Below is a small trained network, with its code and all its weights. Each question gives an input and a class and asks what happens when units are switched off, that is, made to give their printed mean instead of their output.

import numpy as np


def w(rows, s, z=0):
    codes = np.array(rows[::2]) - 128.0
    scale = np.full(codes.shape[1], s)
    scale[-1] = z or s
    return codes * scale


def norm(h):
    return h / np.sqrt((h * h).mean(-1, keepdims=True) + 1e-5)


def f(y):
    return np.maximum(y, 0)


def log_softmax(a):
    a = a - a.max(-1, keepdims=True)
    return a - np.log(np.exp(a).sum(-1, keepdims=True))


def net(x, mask):
    res = np.array(x, float).reshape(1, 7) / 4 @ E
    u = 0
    for l in range(4):
        y = f(norm(res) @ A[l][:, :-1].T + A[l][:, -1])
        res = res + np.where(mask[u : u + 7], y, B[l][:, -1]) @ B[l][:, :-1]
        u += 7
    return log_softmax(norm(res)[-1] @ U[:, :-1].T + U[:, -1])


A, B = {}, {}
E = w([
[166,91,172,116,143],'x0',
[78,158,141,163,150],'x1',
[89,2,110,115,105],'x2',
[135,175,235,105,16],'x3',
[181,111,54,7,106],'x4',
[74,43,135,70,168],'x5',
[217,85,145,120,122],'x6',
],0.0032)
A[0] = w([
[9,195,76,161,121,20],'L0N0',
[25,181,179,50,56,16],'L0N1',
[92,116,225,203,101,115],'L0N2',
[67,179,122,248,122,89],'L0N3',
[101,80,211,189,142,4],'L0N4',
[142,222,54,81,130,102],'L0N5',
[121,187,253,84,125,144],'L0N6',
],0.0046,0.0018)
B[0] = w([
[72,152,170,77,14,196],'L0N0',
[110,159,55,199,105,196],'L0N1',
[134,120,72,86,190,254],'L0N2',
[97,77,155,158,54,247],'L0N3',
[168,241,85,108,230,196],'L0N4',
[222,122,121,45,195,217],'L0N5',
[124,133,100,252,85,252],'L0N6',
],0.004,0.0024)
A[1] = w([
[89,68,92,65,164,49],'L1N0',
[64,139,66,110,89,165],'L1N1',
[74,106,2,93,139,209],'L1N2',
[73,51,231,179,140,67],'L1N3',
[163,127,82,136,114,7],'L1N4',
[105,114,144,147,74,60],'L1N5',
[76,119,212,140,196,127],'L1N6',
],0.006,0.0013)
B[1] = w([
[165,130,212,92,163,210],'L1N0',
[118,59,150,111,85,195],'L1N1',
[135,133,228,90,120,254],'L1N2',
[127,94,37,94,142,211],'L1N3',
[117,143,85,170,138,149],'L1N4',
[204,77,143,142,77,159],'L1N5',
[123,143,1,89,109,188],'L1N6',
],0.0063,0.0036)
A[2] = w([
[21,127,165,231,151,178],'L2N0',
[117,119,86,62,106,221],'L2N1',
[213,200,144,147,217,203],'L2N2',
[254,99,102,133,42,244],'L2N3',
[179,221,117,145,117,52],'L2N4',
[148,205,135,47,53,254],'L2N5',
[149,72,167,103,184,33],'L2N6',
],0.0047,0.00098)
B[2] = w([
[58,127,209,185,112,185],'L2N0',
[131,113,181,167,32,193],'L2N1',
[114,163,59,80,51,215],'L2N2',
[17,143,76,233,80,252],'L2N3',
[84,74,7,86,225,186],'L2N4',
[62,63,145,154,253,213],'L2N5',
[168,213,237,83,71,185],'L2N6',
],0.004,0.0037)
A[3] = w([
[253,72,134,140,126,143],'L3N0',
[149,105,177,221,83,254],'L3N1',
[116,88,109,89,58,160],'L3N2',
[122,162,36,106,157,129],'L3N3',
[109,149,147,219,180,189],'L3N4',
[200,144,144,121,61,118],'L3N5',
[159,81,146,136,171,109],'L3N6',
],0.0071,0.0025)
B[3] = w([
[88,139,151,130,118,187],'L3N0',
[2,114,170,135,116,253],'L3N1',
[74,149,143,208,115,219],'L3N2',
[134,119,80,110,173,227],'L3N3',
[122,64,137,76,117,219],'L3N4',
[74,169,25,134,128,159],'L3N5',
[123,154,157,79,119,159],'L3N6',
],0.0058,0.0041)
U = w([
[167,149,7,131,164,131],'0',
[181,82,191,46,128,151],'1',
[43,114,144,197,53,165],'2',
[232,129,150,227,81,2],'3',
],0.011,0.0054)

Each question gives the input, the list of numbers given to net, and the class t.
The units are the neurons (one row each of A and B). Each row of codes is followed by its name. A weight is (code - 128) times the scale printed after its matrix; where a second scale follows, it is the last column's (A, B and U).
mask holds one flag per neuron, layer by layer. A switched-off neuron (its flag False) gives its mean, the last column of its row in B, instead of its output. The means were averaged over made-up inputs and are rounded, as every weight is.
A unit's drop is (log p(t) with every unit on - log p(t) with that unit switched off) / (log p(t) with every unit on - log p(t) with every unit switched off).
The circuit of an input: a set's keep is (log p(t) with only the set's units on - log p(t) with every unit switched off) / (log p(t) with every unit on - log p(t) with every unit switched off). Starting from the 12 units with the biggest drops (on a tie, the unit counted first), units are removed one at a time, each time the one whose removal leaves the highest keep (on an exact tie, the one counted first), for as long as the keep stays at least 0.8.
circuit, biggest first: the units of the circuit, biggest drop first
unit that matters most: the unit with the biggest drop
top k neurons: the k neurons with the biggest drops, biggest first
k most important neurons of layer l: the k neurons of layer l with the biggest drops, biggest first
drop of u: that unit's drop, to one decimal
input [1,-7,0,-7,-8,4,5], class 0: 3 most important neurons of layer 0	[L0N2 L0N5 L0N4]
input [-2,-3,3,-7,7,1,8], class 1: circuit, biggest first	[L1N2 L1N0]
input [-6,3,2,-7,-5,1,5], class 1: top 3 neurons	[L2N3 L2N2 L0N6]
input [-5,5,4,-6,8,-6,-6], class 1: top 2 neurons	[L1N2 L0N5]
input [-6,-2,-6,6,0,-6,-1], class 0: circuit, biggest first	[L2N4 L1N2]
input [8,2,6,-5,-1,6,-3], class 1: most important neuron of layer 1	[L1N0]
input [6,-8,-2,-6,-8,0,8], class 0: 3 most important neurons of layer 0	[L0N6 L0N3 L0N4]
input [7,5,0,1,-8,1,-1], class 0: 2 most important neurons of layer 0	[L0N2 L0N4]
input [6,4,-2,5,5,-8,-7], class 0: top 2 neurons	[L2N4 L0N5]
input [7,-1,-1,7,-7,3,1], class 0: top 4 neurons	[L1N6 L0N2 L0N4 L1N3]
input [8,5,-4,-8,-7,8,8], class 0: top 2 neurons	[L1N6 L1N2]
input [3,-7,8,-1,-7,6,-7], class 1: top 2 neurons	[L1N0 L2N3]
input [1,3,2,-6,8,-6,-2], class 1: 3 most important neurons of layer 1	[L1N2 L1N0 L1N6]
input [0,-5,-2,6,6,-8,-6], class 0: unit that matters most	L0N5
input [3,-6,8,-7,-8,4,-4], class 1: 2 most important neurons of layer 1	[L1N0 L1N2]
input [2,-8,7,6,8,0,2], class 2: drop of L3N2	0.2
input [2,-7,-2,-5,4,0,-5], class 1: drop of L1N2	0.2
input [0,5,-2,-1,6,2,-7], class 1: drop of L0N5	0.2
